Below are the code and all the weights of a small trained network. Each question names an input and a target symbol and asks about switching units off, where a switched-off unit gives its printed mean instead of its output.

import numpy as np


def w(rows, s, z=0):
    codes = np.array(rows[::2]) - 128.0
    scale = np.full(codes.shape[1], s)
    scale[-1] = z or s
    return codes * scale


def f(y):
    return y / 2 * (1 + np.tanh(0.7978845608 * (y + 0.044715 * y**3)))


def softmax(a):
    e = np.exp(a - a.max(-1, keepdims=True))
    return e / e.sum(-1, keepdims=True)


def log_softmax(a):
    a = a - a.max(-1, keepdims=True)
    return a - np.log(np.exp(a).sum(-1, keepdims=True))


def net(x, mask):
    ids = ['αζλμξφψ'.index(c) for c in x.split()]
    T = len(ids)
    res = E[ids] + P[:T]
    u = 0
    for l in range(2):
        r = res
        for j in range(2):
            rows = slice(3 * j, 3 * j + 3)
            q, k, v = (r @ M[l][rows].T for M in (Q, K, V))
            z = softmax(np.where(np.tri(T) > 0, q @ k.T / 3**0.5, -1e9)) @ v
            o = O[l][rows]
            res = res + np.where(mask[u + j], z, o[:, -1]) @ o[:, :-1]
        u += 2
        y = f(res @ A[l][:, :-1].T + A[l][:, -1])
        res = res + np.where(mask[u : u + 4], y, B[l][:, -1]) @ B[l][:, :-1]
        u += 4
    return log_softmax(res[-1] @ U[:, :-1].T + U[:, -1])


Q, K, V, O, A, B = {}, {}, {}, {}, {}, {}
E = w([
[147,194,135],'α',
[171,207,125],'ζ',
[68,138,171],'λ',
[96,109,188],'μ',
[20,174,174],'ξ',
[111,166,224],'φ',
[63,6,85],'ψ',
],0.016)
P = w([
[252,226,19],'0',
[166,164,146],'1',
[177,119,141],'2',
[151,114,187],'3',
[163,88,168],'4',
[138,92,210],'5',
[184,111,136],'6',
[124,110,219],'7',
[138,72,206],'8',
[98,86,246],'9',
[245,186,38],'10',
[141,157,170],'11',
],0.0036)
Q[0] = w([
[7,127,100],'L0H0',
[117,72,32],'L0H0',
[111,21,65],'L0H0',
[186,118,148],'L0H1',
[175,118,141],'L0H1',
[156,137,124],'L0H1',
],0.016)
K[0] = w([
[165,171,8],'L0H0',
[50,112,116],'L0H0',
[61,66,79],'L0H0',
[110,119,75],'L0H1',
[112,124,97],'L0H1',
[121,108,104],'L0H1',
],0.018)
V[0] = w([
[42,192,162],'L0H0',
[12,231,139],'L0H0',
[160,95,159],'L0H0',
[143,1,150],'L0H1',
[48,113,35],'L0H1',
[97,144,89],'L0H1',
],0.0073)
O[0] = w([
[83,58,220,225],'L0H0',
[58,13,244,255],'L0H0',
[159,147,112,111],'L0H0',
[120,255,101,27],'L0H1',
[36,148,216,90],'L0H1',
[106,117,152,128],'L0H1',
],0.007,0.0031)
A[0] = w([
[84,60,110,70],'L0N0',
[149,201,249,3],'L0N1',
[124,254,190,104],'L0N2',
[34,172,71,83],'L0N3',
],0.0095,0.0038)
B[0] = w([
[125,208,10,210],'L0N0',
[174,130,36,253],'L0N1',
[114,54,177,194],'L0N2',
[198,218,78,158],'L0N3',
],0.012,0.0044)
Q[1] = w([
[79,147,252],'L1H0',
[151,167,230],'L1H0',
[114,97,180],'L1H0',
[181,191,3],'L1H1',
[89,149,106],'L1H1',
[112,177,174],'L1H1',
],0.016)
K[1] = w([
[45,225,75],'L1H0',
[44,250,128],'L1H0',
[46,150,99],'L1H0',
[33,98,96],'L1H1',
[122,60,146],'L1H1',
[153,163,204],'L1H1',
],0.014)
V[1] = w([
[198,214,79],'L1H0',
[234,213,134],'L1H0',
[203,119,216],'L1H0',
[121,209,96],'L1H1',
[171,105,85],'L1H1',
[254,8,34],'L1H1',
],0.0048)
O[1] = w([
[93,52,41,80],'L1H0',
[85,41,74,15],'L1H0',
[97,75,173,3],'L1H0',
[146,79,125,93],'L1H1',
[171,140,126,125],'L1H1',
[254,183,124,144],'L1H1',
],0.0075,0.0043)
A[1] = w([
[174,239,158,96],'L1N0',
[108,24,211,254],'L1N1',
[36,16,138,172],'L1N2',
[254,21,183,83],'L1N3',
],0.0095,0.0049)
B[1] = w([
[51,76,89,254],'L1N0',
[245,176,131,252],'L1N1',
[114,191,114,229],'L1N2',
[15,31,90,186],'L1N3',
],0.011,0.0049)
U = w([
[159,146,105,134],'α',
[122,69,88,95],'ζ',
[131,208,96,111],'λ',
[198,191,116,179],'μ',
[55,143,94,183],'ξ',
[128,90,98,60],'φ',
[142,168,2,4],'ψ',
],0.0088,0.0038)

Each question gives the input, a string of symbols that net reads in full, and the target symbol t.
The units are the heads (3 rows each of Q, K, V and O) and the neurons (one row each of A and B). Each row of codes is followed by its name. A weight is (code - 128) times the scale printed after its matrix; where a second scale follows, it is the last column's (O, A, B and U).
mask holds one flag per unit, layer by layer, with each layer's heads first. A switched-off unit (its flag False) gives its mean, the last column of its rows in O or B, instead of its output. The means were averaged over made-up inputs and are rounded, as every weight is.
A unit's drop is (log p(t) with every unit on - log p(t) with that unit switched off) / (log p(t) with every unit on - log p(t) with every unit switched off).
The circuit of an input: a set's keep is (log p(t) with only the set's units on - log p(t) with every unit switched off) / (log p(t) with every unit on - log p(t) with every unit switched off). Starting from all 12 units, units are removed one at a time, each time the one whose removal leaves the highest keep (on an exact tie, the one counted first), for as long as the keep stays at least 0.8.
units of the circuit, in order: the units of the circuit, biggest drop first
k most important neurons: the k neurons with the biggest drops, biggest first
k most important neurons of layer l: the k neurons of layer l with the biggest drops, biggest first
which heads matter: for each layer, one digit per head in row order, 1 if its drop is at least 0.15 and else 0, layers parted by /
drop of u: that unit's drop, to one decimal
input ξ μ φ ξ μ μ φ ζ α, target ξ: most important neuron : [L1N0]
input ψ μ μ, target ψ: 4 most important neurons : [L0N3, L1N2, L1N1, L0N2]
input ζ ξ ξ ζ, target ζ: units of the circuit, in order : [L0N0, L1N3, L0H1]
input μ ξ ξ ζ μ, target μ: units of the circuit, in order : [L1N1, L1N0]
input ξ α μ ξ α ξ ζ ψ ξ ζ, target ξ: 3 most important neurons : [L0N0, L1N0, L1N3]
input ξ ξ μ φ ζ ζ φ, target ξ: 4 most important neurons : [L1N0, L1N3, L0N0, L1N1]
input ξ ξ ψ μ ξ μ ξ φ, target ζ: units of the circuit, in order : [L1N3, L0N2, L0N0]
input μ ξ ξ φ μ ψ ξ λ ξ ξ λ μ, target μ: units of the circuit, in order : [L1N1, L1N0, L0H0]
input ξ ψ φ ξ λ ζ μ ψ, target ψ: which heads matter : 00 / 00
input ψ ξ φ μ φ ξ ξ ψ ψ ξ, target ψ: which heads matter : 11 / 10
input ψ μ ξ α ξ φ ψ ξ ξ φ, target ψ: 2 most important neurons of layer 1 : [L1N2, L1N1]
input ξ μ μ ψ μ ξ ξ ζ, target ξ: 4 most important neurons : [L1N0, L0N0, L1N3, L0N2]
input μ ξ α λ, target μ: 3 most important neurons of layer 0 : [L0N3, L0N1, L0N0]
input μ ξ μ ψ, target ψ: most important neuron of layer 1 : [L1N1]
input μ μ ξ λ, target μ: drop of L0N1 : 0.1
input ξ λ ζ ξ μ φ μ μ ζ ζ φ, target ξ: drop of L1N0 : 0.5
input ψ α λ ξ α ξ μ ξ, target ψ: drop of L0N3 : 0.8
input ξ φ φ α, target ξ: drop of L0N0 : 0.2
